[[124 125 120 121 144 146]
 [134 122 139 141 112 109]
 [131 121 138 140 114 112]
 [140 126 133 134 119 117]
 [122 125 120 120 143 147]
 [123 119 135 139 117 117]
 [121 123 121 123 145 147]
 [124 119 133 136 123 122]
 [120 124 119 120 144 149]
 [126 120 136 139 116 116]
 [123 125 121 122 142 145]
 [123 119 136 139 117 117]
 [121 125 119 119 144 149]
 [121 124 121 123 142 145]
 [124 125 120 121 144 146]
 [123 125 120 120 143 147]]
Indices start at 1.
The entry just left of the smallest entry -> 112
Which number is the entry in the top-right corner? 146
The entry at row 1, column 2: 125
Which number is the bottom-right entry? 147
Which number is the top-left entry? 124
The entry at row 3, column 2 -> 121
The entry in row 2 and column 1: 134
Which number is the bottom-left entry? 123
Which number is the entry in row 1 and column 3? 120
Which number is the entry in row 3 and column 1? 131
